[[135 124 125 127 129 126 129 129 124 129 128 106 135 133 128 125]
 [128 129 131 134 127 117 119 131 128 128 127 137 142 127 128 123]
 [128 121 127 142 128 132 134 124 131 133 124 142 128 127 137 130]
 [146 117 123 132 128 134 133 121 126 121 126 136 126 129 131 130]
 [132 128 122 124 126 124 127 129 127 132 129 124 126 125 129 126]]
->
[[126 129 125 126 124 129 132 127 129 127 124 126 124 122 128 132]
 [130 131 129 126 136 126 121 126 121 133 134 128 132 123 117 146]
 [130 137 127 128 142 124 133 131 124 134 132 128 142 127 121 128]
 [123 128 127 142 137 127 128 128 131 119 117 127 134 131 129 128]
 [125 128 133 135 106 128 129 124 129 129 126 129 127 125 124 135]]

[[129 124 126 121 129 108 122 111 132 113 134]
 [133 132 132 138 125 139 128 131 121 133 118]
 [133 125 134 135 126 142 133 146 129 151 106]
 [132 127 131 130 126 134 125 138 129 143 115]
 [129 123 134 133 129 141 139 149 131 149 111]]
->
[[111 149 131 149 139 141 129 133 134 123 129]
 [115 143 129 138 125 134 126 130 131 127 132]
 [106 151 129 146 133 142 126 135 134 125 133]
 [118 133 121 131 128 139 125 138 132 132 133]
 [134 113 132 111 122 108 129 121 126 124 129]]

[[129 129 135 106 136 144]
 [124 122 121 144 115 136]
 [108 113 127 147 128 129]]
->
[[129 128 147 127 113 108]
 [136 115 144 121 122 124]
 [144 136 106 135 129 129]]

[[147 127 132 140 124 137 131 124 133]
 [151 136 141 143 123 151 132 124 131]
 [136 132 131 135 127 139 131 125 132]
 [137 126 130 137 126 136 131 121 133]
 [131 130 129 131 128 134 130 126 130]
 [126 130 130 127 128 130 128 128 127]
 [122 134 132 121 128 127 125 135 120]
 [137 128 129 137 126 137 132 122 134]
 [105 132 125 114 134 122 124 132 121]]
->
[[121 132 124 122 134 114 125 132 105]
 [134 122 132 137 126 137 129 128 137]
 [120 135 125 127 128 121 132 134 122]
 [127 128 128 130 128 127 130 130 126]
 [130 126 130 134 128 131 129 130 131]
 [133 121 131 136 126 137 130 126 137]
 [132 125 131 139 127 135 131 132 136]
 [131 124 132 151 123 143 141 136 151]
 [133 124 131 137 124 140 132 127 147]]

[[141 138 137 134 136 136 136 144]
 [138 137 140 134 137 136 139 149]
 [134 137 135 150 140 138 139 134]
 [138 137 139 135 137 137 138 138]
 [139 135 144 136 136 136 138 147]
 [139 139 135 140 136 136 136 138]]
->
[[138 136 136 136 140 135 139 139]
 [147 138 136 136 136 144 135 139]
 [138 138 137 137 135 139 137 138]
 [134 139 138 140 150 135 137 134]
 [149 139 136 137 134 140 137 138]
 [144 136 136 136 134 137 138 141]]

[[110 127 132 140]
 [150 115 122 124]
 [123 116 138 129]
 [136 136 130 129]
 [124 123 139 134]
 [115 133 130 131]
 [126 121 135 114]
 [130 118 131 132]]
->
[[132 131 118 130]
 [114 135 121 126]
 [131 130 133 115]
 [134 139 123 124]
 [129 130 136 136]
 [129 138 116 123]
 [124 122 115 150]
 [140 132 127 110]]

[[135 148 147 142 109 144 136 132 147 116 122]
 [139 109 118 123 153 137 143 122 136 133 117]]
->
[[117 133 136 122 143 137 153 123 118 109 139]
 [122 116 147 132 136 144 109 142 147 148 135]]
---
[[115 142 131 115 154]
 [125 135 129 124 138]
 [131 118 126 130 123]
 [127 137 128 131 130]
 [129 130 127 126 132]]
->
[154 124 126 137 129]

[[100 125]
 [143 135]
 [143 134]]
->
[125 143]

[[121 103 104]
 [120 131 101]
 [126 136 150]
 [122 118 113]]
->
[104 131 126]

[[104 133 140 122]
 [136 139 119 132]]
->
[122 119]

[[101 113]
 [130 123]
 [140 138]
 [134 139]]
->
[113 130]

[[112 128 151 148]
 [112 127 150 143]]
->
[148 150]

[[126 137 150 121 150]
 [120 126 134 118 133]
 [116 127 140 118 139]
 [135 136 138 133 138]
 [135 131 128 130 128]]
->
[150 118 140 136 135]
---
[[136 142 132 123 123 124 106]
 [136 142 134 124 122 123 104]]
->
[[104 123 122 124 134 142 136]
 [106 124 123 123 132 142 136]]

[[133 126 107 139 136 120 137 118 129 135 130 120 130]
 [138 127 105 135 134 124 139 126 135 136 125 122 133]
 [133 128 133 121 131 129 132 133 119 129 127 126 125]
 [129 135 132 124 125 127 131 127 130 125 127 126 121]
 [118 128 139 129 118 127 121 136 130 117 134 136 120]]
->
[[120 136 134 117 130 136 121 127 118 129 139 128 118]
 [121 126 127 125 130 127 131 127 125 124 132 135 129]
 [125 126 127 129 119 133 132 129 131 121 133 128 133]
 [133 122 125 136 135 126 139 124 134 135 105 127 138]
 [130 120 130 135 129 118 137 120 136 139 107 126 133]]

[[138 103 107 145 129 150]
 [128 130 139 125 134 114]]
->
[[114 134 125 139 130 128]
 [150 129 145 107 103 138]]

[[116 120 140 129 128 144 129 141 122 130 122 130 128 125 139 123]
 [138 130 150 116 115 152 121 101 142 131 140 122 135 128 115 143]
 [138 136 134 127 125 142 123 129 119 124 130 131 142 135 134 137]
 [130 132 129 143 140 120 140 144 126 134 140 130 129 140 117 131]]
->
[[131 117 140 129 130 140 134 126 144 140 120 140 143 129 132 130]
 [137 134 135 142 131 130 124 119 129 123 142 125 127 134 136 138]
 [143 115 128 135 122 140 131 142 101 121 152 115 116 150 130 138]
 [123 139 125 128 130 122 130 122 141 129 144 128 129 140 120 116]]

[[122 142 149 154 127 128 136 139]
 [123 144 143 141 123 130 139 147]
 [121 142 150 152 129 123 144 136]
 [121 142 150 152 130 123 145 136]
 [122 143 148 156 126 126 143 133]
 [124 140 155 151 121 130 134 140]]
->
[[140 134 130 121 151 155 140 124]
 [133 143 126 126 156 148 143 122]
 [136 145 123 130 152 150 142 121]
 [136 144 123 129 152 150 142 121]
 [147 139 130 123 141 143 144 123]
 [139 136 128 127 154 149 142 122]]

[[133 118 130 115 144 132 137 135 148]
 [131 111 123 119 137 133 137 127 150]
 [114 110 125 113 134 121 119 123 116]]
->
[[116 123 119 121 134 113 125 110 114]
 [150 127 137 133 137 119 123 111 131]
 [148 135 137 132 144 115 130 118 133]]
---
[[144 144 127]
 [121 117 143]
 [115 112 153]]
->
[127 117 115]

[[120 127]
 [147 103]]
->
[127 147]

[[134 123 133]
 [130 141 114]
 [124 143  99]]
->
[133 141 124]

[[156 133 124 107  99]
 [119 118 133 134 132]]
->
[ 99 134]

[[142 126 140]
 [123 106 137]]
->
[140 106]

[[126 136 132]
 [133 129 150]
 [126 113 152]
 [126 121 128]]
->
[132 129 126]

[[116 126 116]
 [106 125 113]
 [125 127 118]
 [127 127 119]]
->
[116 125 125]

[[123 123 103 131 132]
 [117 124 104  99 131]]
->
[132  99]
---
[[122 116 136 137 137 130 136 140 129 126 135 133 128 136 137]
 [112 138 126 133 126 130 122 132 140 122 133 124 121 131 129]
 [130 139 128 136 124 131 124 139 133 135 139 125 104 132 132]]
->
[[137 136 128 133 135 126 129 140 136 130 137 137 136 116 122]
 [129 131 121 124 133 122 140 132 122 130 126 133 126 138 112]
 [132 132 104 125 139 135 133 139 124 131 124 136 128 139 130]]

[[132 126 142 130 120 121 114 144 137 143]
 [130 118 131 121 116 112 114 128 146 129]
 [128 116 117 127 141 142 142 113 117 114]
 [130 112 144 116 104 104 100 136 129 142]]
->
[[143 137 144 114 121 120 130 142 126 132]
 [129 146 128 114 112 116 121 131 118 130]
 [114 117 113 142 142 141 127 117 116 128]
 [142 129 136 100 104 104 116 144 112 130]]

[[122 109 136 124 131 126 109 118 153 149 154 152]
 [105 152  99 100  99 133 152 151 156 103 151 101]]
->
[[152 154 149 153 118 109 126 131 124 136 109 122]
 [101 151 103 156 151 152 133  99 100  99 152 105]]

[[121 109 127 109 120]
 [137 104 120 131 153]
 [121 144 131 111 129]
 [113 118 110 132 128]
 [138 135 106 135 136]
 [113 124 115 114 115]
 [137 114 138 140 114]]
->
[[120 109 127 109 121]
 [153 131 120 104 137]
 [129 111 131 144 121]
 [128 132 110 118 113]
 [136 135 106 135 138]
 [115 114 115 124 113]
 [114 140 138 114 137]]

[[135 127 116 145 149 133 112 149]
 [124 121 120 138 145 115 112 145]
 [115 136 125 132 152 133 126 122]
 [116 142 120 117 128 122 133 139]]
->
[[149 112 133 149 145 116 127 135]
 [145 112 115 145 138 120 121 124]
 [122 126 133 152 132 125 136 115]
 [139 133 122 128 117 120 142 116]]

[[137 138 115 140 137 145 108]
 [125 121 125 125 123 108 155]
 [122 119 129 122 121 107 154]
 [111 113 145 112 112 139 104]
 [134 130 116 135 133 111 153]
 [132 128 116 132 130 111 156]
 [108 106 143 108 108 113 142]
 [127 124 123 127 126 108 154]
 [137 133 111 138 135 114 154]
 [105 105 150 105 105 122 124]
 [112 114 142 113 112 141 105]
 [124 125 129 125 124 147 101]]
->
[[108 145 137 140 115 138 137]
 [155 108 123 125 125 121 125]
 [154 107 121 122 129 119 122]
 [104 139 112 112 145 113 111]
 [153 111 133 135 116 130 134]
 [156 111 130 132 116 128 132]
 [142 113 108 108 143 106 108]
 [154 108 126 127 123 124 127]
 [154 114 135 138 111 133 137]
 [124 122 105 105 150 105 105]
 [105 141 112 113 142 114 112]
 [101 147 124 125 129 125 124]]
